[[ 38  22 -28   8]
 [ 23   1  23 -48]
 [-27 -46 -24  20]
 [-41  31   0 -22]
 [ 48 -20  14 -36]]
->
[[ 38  22]
 [ 23   1]
 [-27 -46]]

[[-41 -41 -56 -52 -31]
 [-21  35  24  -7  34]
 [ -9 -22 -38 -26  -7]
 [ 11   6  19  15  -5]
 [ 29  24  38  42  13]]
->
[[-41 -41]
 [-21  35]
 [ -9 -22]]

[[  9  14 -11]
 [-19  48 -20]
 [-25  32  58]]
->
[[  9  14]
 [-19  48]
 [-25  32]]

[[ 10  -6  41]
 [ 19   6  33]
 [-43  -7 -11]]
->
[[ 10  -6]
 [ 19   6]
 [-43  -7]]

[[-22   8  12   2]
 [ 41 -53  27 -35]
 [-16  -3  18 -13]
 [  6 -49  19 -35]]
->
[[-22   8]
 [ 41 -53]
 [-16  -3]]

[[ 41  34  45]
 [-35  39 -55]
 [ 40 -55  51]]
->
[[ 41  34]
 [-35  39]
 [ 40 -55]]

[[  0 -47]
 [ -1 -13]
 [  9  -5]
 [  1 -51]]
->
[[  0 -47]
 [ -1 -13]
 [  9  -5]]
---
[[  1  18 -12   7  26   4  -5   2  11   1  12   9   3]
 [  2  -5  11   2  -5   1   3   0  -3   0   2   3  -2]
 [  0   2  11  -2  -2 -12   1   1 -46  -1 -13  -6  -7]
 [  0  -9  11  -2   5   6   6   1   3   0   7   5  -1]
 [  2 -15  11   0 -38  -3   1  -4   5   0  -7  -4  -1]]
->
[[  3   1  18 -12   7  26   4  -5   2  11   1  12   9]
 [ -2   2  -5  11   2  -5   1   3   0  -3   0   2   3]
 [ -7   0   2  11  -2  -2 -12   1   1 -46  -1 -13  -6]
 [ -1   0  -9  11  -2   5   6   6   1   3   0   7   5]
 [ -1   2 -15  11   0 -38  -3   1  -4   5   0  -7  -4]]

[[ 42  26]
 [ 37  16]
 [ 17   2]
 [ 18  -2]
 [ 14  -4]
 [  9 -15]
 [  6 -20]
 [  9 -17]
 [ 15 -20]
 [ 21 -22]
 [-26 -15]
 [ -9 -37]]
->
[[ 26  42]
 [ 16  37]
 [  2  17]
 [ -2  18]
 [ -4  14]
 [-15   9]
 [-20   6]
 [-17   9]
 [-20  15]
 [-22  21]
 [-15 -26]
 [-37  -9]]

[[  7  -2 -12]
 [-30  26 -23]
 [ 27 -14  -2]
 [ 34   8  -9]
 [ 47 -19  12]
 [ -2 -29   6]]
->
[[-12   7  -2]
 [-23 -30  26]
 [ -2  27 -14]
 [ -9  34   8]
 [ 12  47 -19]
 [  6  -2 -29]]

[[ 27  18 -39  12 -29  -9  34  18 -42]
 [-27 -28  31  23  -1 -14  55  16  17]
 [  0  34 -11  47 -28 -21  56 -22 -12]
 [ 28   1   1   3   3  30  -6  -4 -14]
 [ -3  33   5  32 -22 -11  32  -1 -21]
 [-50  -4  16  33  14 -33   5  15  14]
 [-20  12   5 -30  29 -27 -14  -9  26]
 [-22  42   4  18 -29 -42  16 -37 -16]
 [  5 -39  11 -25 -18  44 -32  26  13]]
->
[[-42  27  18 -39  12 -29  -9  34  18]
 [ 17 -27 -28  31  23  -1 -14  55  16]
 [-12   0  34 -11  47 -28 -21  56 -22]
 [-14  28   1   1   3   3  30  -6  -4]
 [-21  -3  33   5  32 -22 -11  32  -1]
 [ 14 -50  -4  16  33  14 -33   5  15]
 [ 26 -20  12   5 -30  29 -27 -14  -9]
 [-16 -22  42   4  18 -29 -42  16 -37]
 [ 13   5 -39  11 -25 -18  44 -32  26]]

[[  0   2  -1   4   6   0   2]
 [  0   2  -1   4   6   0   2]
 [  0 -18  -1  37   6  -8  11]
 [  0   2  -1   4   6   0   3]
 [ -1 -29   0  54   7 -14  17]
 [  0   2  -1   4   5   0   2]
 [ 55  17 -33   4   9  -5  17]
 [  0  -8  -2   4  58  27 -15]
 [ 55  16 -33   4   9  -4  17]
 [ -1  38  18  21   6  16   6]]
->
[[  2   0   2  -1   4   6   0]
 [  2   0   2  -1   4   6   0]
 [ 11   0 -18  -1  37   6  -8]
 [  3   0   2  -1   4   6   0]
 [ 17  -1 -29   0  54   7 -14]
 [  2   0   2  -1   4   5   0]
 [ 17  55  17 -33   4   9  -5]
 [-15   0  -8  -2   4  58  27]
 [ 17  55  16 -33   4   9  -4]
 [  6  -1  38  18  21   6  16]]

[[ 40 -23 -22 -22  11]
 [-28  17  17  14 -11]
 [ 26  33 -13 -19 -26]
 [-58  -5  23  43  10]
 [ 36 -24  -6  -9  13]
 [ 13   5  -2   7  -9]]
->
[[ 11  40 -23 -22 -22]
 [-11 -28  17  17  14]
 [-26  26  33 -13 -19]
 [ 10 -58  -5  23  43]
 [ 13  36 -24  -6  -9]
 [ -9  13   5  -2   7]]
---
[[ 15 -48 -37 -55 -43 -39  40 -12 -30  56  -5]
 [ 17  34 -18 -56 -37   5  -6  33  26   5  16]
 [ -4 -41  37   7  56 -10 -37  30  29  50 -14]
 [ 37  48  31  -6  34 -55  27  -2 -54 -10  27]
 [-52 -22 -50  33  41  15  36   9   9  38  20]
 [-23 -14 -49   4 -25 -34  15  52   6  40 -36]]
->
[[ 37  48  31  -6  34 -55  27  -2 -54 -10  27]
 [ 17  34 -18 -56 -37   5  -6  33  26   5  16]
 [ 15 -48 -37 -55 -43 -39  40 -12 -30  56  -5]
 [ -4 -41  37   7  56 -10 -37  30  29  50 -14]
 [-23 -14 -49   4 -25 -34  15  52   6  40 -36]
 [-52 -22 -50  33  41  15  36   9   9  38  20]]

[[ -3 -18 -14   6   2  13]
 [-12   2  12   4  -3  -6]
 [-22   5  -9 -16  -3   2]
 [-23 -10 -14  -4   3  -3]
 [ -7 -45   0  -3   0 -10]
 [-11  -4  -6  -9   6  13]
 [-29  16   9  -3 -16  -5]
 [ -9  -6  18  21  15  -3]]
->
[[ -3 -18 -14   6   2  13]
 [ -7 -45   0  -3   0 -10]
 [ -9  -6  18  21  15  -3]
 [-11  -4  -6  -9   6  13]
 [-12   2  12   4  -3  -6]
 [-22   5  -9 -16  -3   2]
 [-23 -10 -14  -4   3  -3]
 [-29  16   9  -3 -16  -5]]

[[ -5  10   3 -25  17   2 -20]
 [-17  32   0  -8  27 -35  -6]
 [ 14   9   8  13 -18 -18   3]
 [-18   6   7  17  -7   7  14]
 [-43   2   6  -8  29 -12   4]
 [ 23  -9   3 -20  -1 -23  18]
 [ -1  -9   3   0   3   2 -31]
 [-16  26 -40  10  -3  -3  -5]
 [-15  13   9 -10   1  27  31]
 [ 13  -5  -7   2  -9  22 -12]
 [ -6  -4 -18   8  20   0  13]]
->
[[ 23  -9   3 -20  -1 -23  18]
 [ 14   9   8  13 -18 -18   3]
 [ 13  -5  -7   2  -9  22 -12]
 [ -1  -9   3   0   3   2 -31]
 [ -5  10   3 -25  17   2 -20]
 [ -6  -4 -18   8  20   0  13]
 [-15  13   9 -10   1  27  31]
 [-16  26 -40  10  -3  -3  -5]
 [-17  32   0  -8  27 -35  -6]
 [-18   6   7  17  -7   7  14]
 [-43   2   6  -8  29 -12   4]]

[[ 21  41  14  11  18  18 -35 -29]
 [-21  -9  -7  24 -11 -32   2  19]
 [ -8  28  30  19   2  -4 -34  12]
 [ 39  52  -4 -23  28  51 -20 -52]]
->
[[ 39  52  -4 -23  28  51 -20 -52]
 [ 21  41  14  11  18  18 -35 -29]
 [ -8  28  30  19   2  -4 -34  12]
 [-21  -9  -7  24 -11 -32   2  19]]

[[ 10  55   3  51  26  34]
 [  4  -7   7   7  -7   4]
 [  1 -13  -3 -12  -2  -7]
 [ -9 -35 -12 -49  -9 -32]
 [ -1  22  -7  14  10  11]
 [ -4 -24 -25 -47 -11 -26]]
->
[[ 10  55   3  51  26  34]
 [  4  -7   7   7  -7   4]
 [  1 -13  -3 -12  -2  -7]
 [ -1  22  -7  14  10  11]
 [ -4 -24 -25 -47 -11 -26]
 [ -9 -35 -12 -49  -9 -32]]

[[-15  -1  -6  25 -16 -26  36 -25  -3 -13 -10]
 [-31  21  -2  18  47 -48  25 -26  23  -5  12]
 [-10   0   1  17   6 -19  23 -10  21  12  -4]
 [ -7  19  11  24  -5 -37  25 -24   4  -2 -10]
 [-36   0  19  10  22 -23   9 -22   9 -10   8]
 [-20  15  -2   0  12 -25  34 -19  -3   5  -8]]
->
[[ -7  19  11  24  -5 -37  25 -24   4  -2 -10]
 [-10   0   1  17   6 -19  23 -10  21  12  -4]
 [-15  -1  -6  25 -16 -26  36 -25  -3 -13 -10]
 [-20  15  -2   0  12 -25  34 -19  -3   5  -8]
 [-31  21  -2  18  47 -48  25 -26  23  -5  12]
 [-36   0  19  10  22 -23   9 -22   9 -10   8]]

[[-21   6  43]
 [-17 -48  18]
 [ -6  -3 -24]
 [ 15 -37   2]
 [ -4  39  26]
 [ 13  11  12]
 [-15 -55  24]
 [ -8  31   6]
 [-10  39 -35]
 [-36 -40 -29]
 [-34 -16  28]]
->
[[ 15 -37   2]
 [ 13  11  12]
 [ -4  39  26]
 [ -6  -3 -24]
 [ -8  31   6]
 [-10  39 -35]
 [-15 -55  24]
 [-17 -48  18]
 [-21   6  43]
 [-34 -16  28]
 [-36 -40 -29]]
